Below are the code and all the weights of a small trained network. Each question names an input and a target symbol and asks about switching units off, where a switched-off unit gives its printed mean instead of its output.

import numpy as np


def w(rows, s, z=0):
    codes = np.array(rows[::2]) - 128.0
    scale = np.full(codes.shape[1], s)
    scale[-1] = z or s
    return codes * scale


def norm(h):
    return h / np.sqrt((h * h).mean(-1, keepdims=True) + 1e-5)


def f(y):
    return y / 2 * (1 + np.tanh(0.7978845608 * (y + 0.044715 * y**3)))


def softmax(a):
    e = np.exp(a - a.max(-1, keepdims=True))
    return e / e.sum(-1, keepdims=True)


def log_softmax(a):
    a = a - a.max(-1, keepdims=True)
    return a - np.log(np.exp(a).sum(-1, keepdims=True))


def net(x, mask):
    ids = ['βγδηλμστ'.index(c) for c in x.split()]
    T = len(ids)
    res = E[ids] + P[:T]
    u = 0
    for l in range(2):
        r = norm(res)
        for j in range(3):
            rows = slice(3 * j, 3 * j + 3)
            q, k, v = (r @ M[l][rows].T for M in (Q, K, V))
            z = softmax(np.where(np.tri(T) > 0, q @ k.T / 3**0.5, -1e9)) @ v
            o = O[l][rows]
            res = res + np.where(mask[u + j], z, o[:, -1]) @ o[:, :-1]
        u += 3
        y = f(norm(res) @ A[l][:, :-1].T + A[l][:, -1])
        res = res + np.where(mask[u : u + 16], y, B[l][:, -1]) @ B[l][:, :-1]
        u += 16
    return log_softmax(norm(res)[-1] @ U[:, :-1].T + U[:, -1])


Q, K, V, O, A, B = {}, {}, {}, {}, {}, {}
E = w([
[113,125,113,18,6,156],'β',
[38,149,163,55,172,18],'γ',
[229,165,217,139,121,197],'δ',
[228,41,81,167,156,95],'η',
[208,112,80,224,185,177],'λ',
[172,40,39,108,136,91],'μ',
[148,50,78,217,155,138],'σ',
[190,119,68,182,152,124],'τ',
],0.015)
P = w([
[139,87,164,18,108,56],'0',
[125,126,155,212,254,186],'1',
[68,132,150,234,224,194],'2',
[61,91,139,196,198,152],'3',
[76,104,102,186,170,163],'4',
[90,119,93,148,143,112],'5',
[122,110,71,150,166,170],'6',
[90,99,65,154,146,153],'7',
[123,100,81,156,165,151],'8',
[119,103,101,148,166,138],'9',
[154,117,130,153,190,103],'10',
],0.0083)
Q[0] = w([
[104,156,217,115,110,235],'0.h1',
[135,199,113,122,76,236],'0.h1',
[178,35,143,161,254,105],'0.h1',
[146,111,28,100,205,28],'0.h2',
[72,225,94,66,214,43],'0.h2',
[39,131,174,99,164,146],'0.h2',
[170,125,134,179,188,118],'0.h3',
[98,55,109,149,230,132],'0.h3',
[127,139,209,177,96,153],'0.h3',
],0.008)
K[0] = w([
[79,184,110,141,111,191],'0.h1',
[91,112,148,180,175,153],'0.h1',
[244,171,158,70,122,124],'0.h1',
[160,180,158,69,115,55],'0.h2',
[50,138,157,133,139,75],'0.h2',
[53,168,126,125,195,184],'0.h2',
[142,101,197,75,120,115],'0.h3',
[226,121,101,44,76,112],'0.h3',
[153,225,141,182,103,166],'0.h3',
],0.011)
V[0] = w([
[144,171,51,130,176,179],'0.h1',
[29,90,116,151,179,166],'0.h1',
[145,200,173,137,142,172],'0.h1',
[88,162,151,79,199,102],'0.h2',
[111,111,60,182,119,211],'0.h2',
[157,48,115,98,118,144],'0.h2',
[71,162,168,139,161,154],'0.h3',
[38,142,133,98,2,105],'0.h3',
[217,189,186,94,196,169],'0.h3',
],0.0075)
O[0] = w([
[189,91,123,109,83,90,154],'0.h1',
[94,81,235,166,49,91,82],'0.h1',
[107,157,70,137,40,120,112],'0.h1',
[164,133,74,254,127,83,94],'0.h2',
[99,115,81,77,153,35,152],'0.h2',
[73,55,187,125,114,155,196],'0.h2',
[139,112,122,119,98,155,52],'0.h3',
[73,190,168,147,140,150,3],'0.h3',
[143,118,82,55,97,104,159],'0.h3',
],0.0084,0.0063)
A[0] = w([
[79,86,29,143,137,181,41],'0.n1',
[183,152,90,154,121,192,17],'0.n2',
[53,100,63,107,178,94,63],'0.n3',
[184,203,181,70,83,190,242],'0.n4',
[92,202,65,129,156,77,38],'0.n5',
[115,141,161,53,69,74,40],'0.n6',
[56,176,142,112,92,68,251],'0.n7',
[93,136,70,85,99,140,200],'0.n8',
[164,155,83,104,118,169,165],'0.n9',
[178,84,183,141,81,182,54],'0.n10',
[136,136,98,196,172,110,177],'0.n11',
[2,106,141,67,65,174,248],'0.n12',
[147,104,155,127,183,140,173],'0.n13',
[210,84,155,86,107,154,121],'0.n14',
[153,119,187,121,57,97,61],'0.n15',
[148,55,155,117,164,131,213],'0.n16',
],0.0095,0.003)
B[0] = w([
[179,185,107,174,124,79,194],'0.n1',
[74,152,109,100,131,52,151],'0.n2',
[161,239,159,151,162,124,170],'0.n3',
[58,108,104,76,66,153,162],'0.n4',
[145,66,81,187,133,203,130],'0.n5',
[123,99,57,151,126,173,149],'0.n6',
[210,112,78,105,103,150,130],'0.n7',
[149,75,149,138,137,92,154],'0.n8',
[59,110,220,122,171,50,171],'0.n9',
[95,184,67,170,111,161,143],'0.n10',
[173,90,96,90,76,129,227],'0.n11',
[175,91,64,102,89,1,149],'0.n12',
[113,151,101,111,71,130,201],'0.n13',
[63,173,143,195,124,184,217],'0.n14',
[74,179,71,203,124,156,135],'0.n15',
[114,197,113,167,85,122,254],'0.n16',
],0.0079,0.0073)
Q[1] = w([
[90,203,128,207,117,111],'1.h1',
[50,189,142,74,119,146],'1.h1',
[139,164,122,171,70,151],'1.h1',
[209,162,131,174,199,125],'1.h2',
[133,167,197,109,168,134],'1.h2',
[168,157,6,181,189,158],'1.h2',
[246,100,107,190,197,78],'1.h3',
[47,78,180,72,52,103],'1.h3',
[110,190,158,63,116,169],'1.h3',
],0.011)
K[1] = w([
[126,121,171,86,78,150],'1.h1',
[199,79,9,153,16,172],'1.h1',
[67,136,174,142,74,103],'1.h1',
[128,80,222,110,196,31],'1.h2',
[75,148,81,74,151,1],'1.h2',
[100,70,223,145,174,140],'1.h2',
[130,6,211,76,199,155],'1.h3',
[155,151,63,211,86,137],'1.h3',
[94,101,67,124,128,125],'1.h3',
],0.0096)
V[1] = w([
[125,174,176,148,161,212],'1.h1',
[116,240,97,181,119,145],'1.h1',
[119,133,200,157,105,59],'1.h1',
[86,244,53,140,162,168],'1.h2',
[192,214,33,114,150,124],'1.h2',
[76,109,37,49,112,32],'1.h2',
[151,2,120,161,124,195],'1.h3',
[202,116,46,137,18,169],'1.h3',
[126,40,67,139,237,45],'1.h3',
],0.009)
O[1] = w([
[159,166,158,91,217,124,100],'1.h1',
[91,137,207,101,164,149,118],'1.h1',
[147,69,139,193,133,61,117],'1.h1',
[112,123,195,118,122,255,124],'1.h2',
[170,148,161,38,73,170,123],'1.h2',
[192,79,75,116,117,135,90],'1.h2',
[93,180,48,73,142,77,188],'1.h3',
[130,169,107,115,47,94,119],'1.h3',
[84,50,121,54,149,118,254],'1.h3',
],0.0099,0.0056)
A[1] = w([
[146,107,66,116,122,71,78],'1.n1',
[150,114,152,110,173,95,119],'1.n2',
[124,122,181,201,158,153,144],'1.n3',
[154,222,162,154,95,163,98],'1.n4',
[173,135,128,110,134,189,32],'1.n5',
[79,191,102,98,87,83,121],'1.n6',
[70,201,195,158,135,212,160],'1.n7',
[108,114,71,102,109,157,173],'1.n8',
[70,88,106,86,39,157,174],'1.n9',
[123,128,200,206,113,110,66],'1.n10',
[88,115,101,153,83,160,112],'1.n11',
[56,98,140,106,49,184,95],'1.n12',
[107,134,192,168,169,74,119],'1.n13',
[130,109,137,112,197,113,22],'1.n14',
[129,51,73,108,6,95,87],'1.n15',
[167,61,92,123,117,113,3],'1.n16',
],0.012,0.0032)
B[1] = w([
[61,98,99,150,71,77,204],'1.n1',
[108,216,157,185,111,222,144],'1.n2',
[192,125,214,27,45,113,176],'1.n3',
[32,195,59,206,51,90,178],'1.n4',
[182,54,67,129,169,161,149],'1.n5',
[174,162,197,107,112,166,189],'1.n6',
[20,115,138,168,2,43,203],'1.n7',
[136,81,175,71,100,131,200],'1.n8',
[130,83,227,143,74,199,246],'1.n9',
[220,108,195,69,40,47,148],'1.n10',
[93,178,222,134,186,168,158],'1.n11',
[103,53,179,165,161,199,205],'1.n12',
[207,93,187,189,38,182,168],'1.n13',
[31,158,148,171,140,179,144],'1.n14',
[55,109,156,53,14,137,255],'1.n15',
[112,206,102,96,25,41,160],'1.n16',
],0.0067,0.0081)
U = w([
[53,243,166,227,40,151,3],'β',
[241,109,221,187,75,95,37],'γ',
[226,216,51,189,70,221,141],'δ',
[70,213,99,84,200,165,195],'η',
[159,84,47,67,23,82,79],'λ',
[116,126,191,178,202,165,235],'μ',
[80,59,93,193,167,44,165],'σ',
[201,109,90,60,161,255,129],'τ',
],0.01,0.0031)

Each question gives the input, a string of symbols that net reads in full, and the target symbol t.
The units are the heads (3 rows each of Q, K, V and O) and the neurons (one row each of A and B). Each row of codes is followed by its name. A weight is (code - 128) times the scale printed after its matrix; where a second scale follows, it is the last column's (O, A, B and U).
mask holds one flag per unit, layer by layer, with each layer's heads first. A switched-off unit (its flag False) gives its mean, the last column of its rows in O or B, instead of its output. The means were averaged over made-up inputs and are rounded, as every weight is.
A unit's drop is (log p(t) with every unit on - log p(t) with that unit switched off) / (log p(t) with every unit on - log p(t) with every unit switched off).
The circuit of an input: a set's keep is (log p(t) with only the set's units on - log p(t) with every unit switched off) / (log p(t) with every unit on - log p(t) with every unit switched off). Starting from the 12 units with the biggest drops (on a tie, the unit counted first), units are removed one at a time, each time the one whose removal leaves the highest keep (on an exact tie, the one counted first), for as long as the keep stays at least 0.8.
circuit, biggest first: the units of the circuit, biggest drop first
top k neurons: the k neurons with the biggest drops, biggest first
k most important neurons of layer l: the k neurons of layer l with the biggest drops, biggest first
which heads matter: for each layer, one digit per head in row order, 1 if its drop is at least 0.15 and else 0, layers parted by /
input β δ δ β γ, target β: circuit, biggest first -> 1.h3
input β δ σ δ λ λ λ η μ σ σ, target β: which heads matter -> 001 / 000
input μ λ τ σ β η σ, target μ: top 2 neurons -> 0.n16, 0.n11
input δ τ β σ λ, target δ: circuit, biggest first -> 0.h1, 1.h3, 1.h2
input σ τ η η σ μ, target σ: circuit, biggest first -> 0.h1, 0.h3, 1.h2
input β η δ λ τ η, target β: which heads matter -> 000 / 000
input β γ σ λ γ λ λ τ λ λ η, target β: which heads matter -> 011 / 000
input σ λ λ λ β β η λ μ, target σ: which heads matter -> 100 / 000
input μ δ δ μ λ μ γ γ τ λ, target μ: 2 most important neurons of layer 0 -> 0.n16, 0.n11
input μ η β λ μ δ γ, target μ: 3 most important neurons of layer 0 -> 0.n16, 0.n11, 0.n3
input σ μ λ β τ λ τ σ λ τ, target σ: circuit, biggest first -> 0.h1, 1.h2, 0.h3
input γ δ η σ, target γ: which heads matter -> 111 / 001
input τ τ γ σ δ τ λ, target τ: which heads matter -> 100 / 010
input γ γ λ, target γ: which heads matter -> 111 / 000
input β δ η λ γ, target β: which heads matter -> 011 / 000
input β σ λ λ γ δ η β σ, target β: circuit, biggest first -> 0.h3
input β τ η μ η λ, target β: which heads matter -> 001 / 000
input δ γ η, target δ: circuit, biggest first -> 1.h3, 0.h1, 0.h2
input μ β β σ δ μ, target μ: 2 most important neurons of layer 0 -> 0.n11, 0.n16
input τ δ η, target τ: which heads matter -> 110 / 000
input τ μ λ δ μ μ λ γ σ λ γ, target τ: top 2 neurons -> 0.n9, 0.n12
input τ δ σ σ, target τ: top 2 neurons -> 0.n10, 0.n14
input γ λ η γ μ δ δ τ, target γ: which heads matter -> 111 / 001
input σ γ δ γ δ β λ σ, target σ: which heads matter -> 110 / 000
input η δ δ η, target η: which heads matter -> 111 / 001
input γ γ σ σ, target γ: top neuron -> 0.n14
input δ η μ σ τ δ μ λ β μ τ, target δ: most important neuron of layer 0 -> 0.n1
input σ η β λ τ η σ τ δ τ, target σ: which heads matter -> 100 / 000
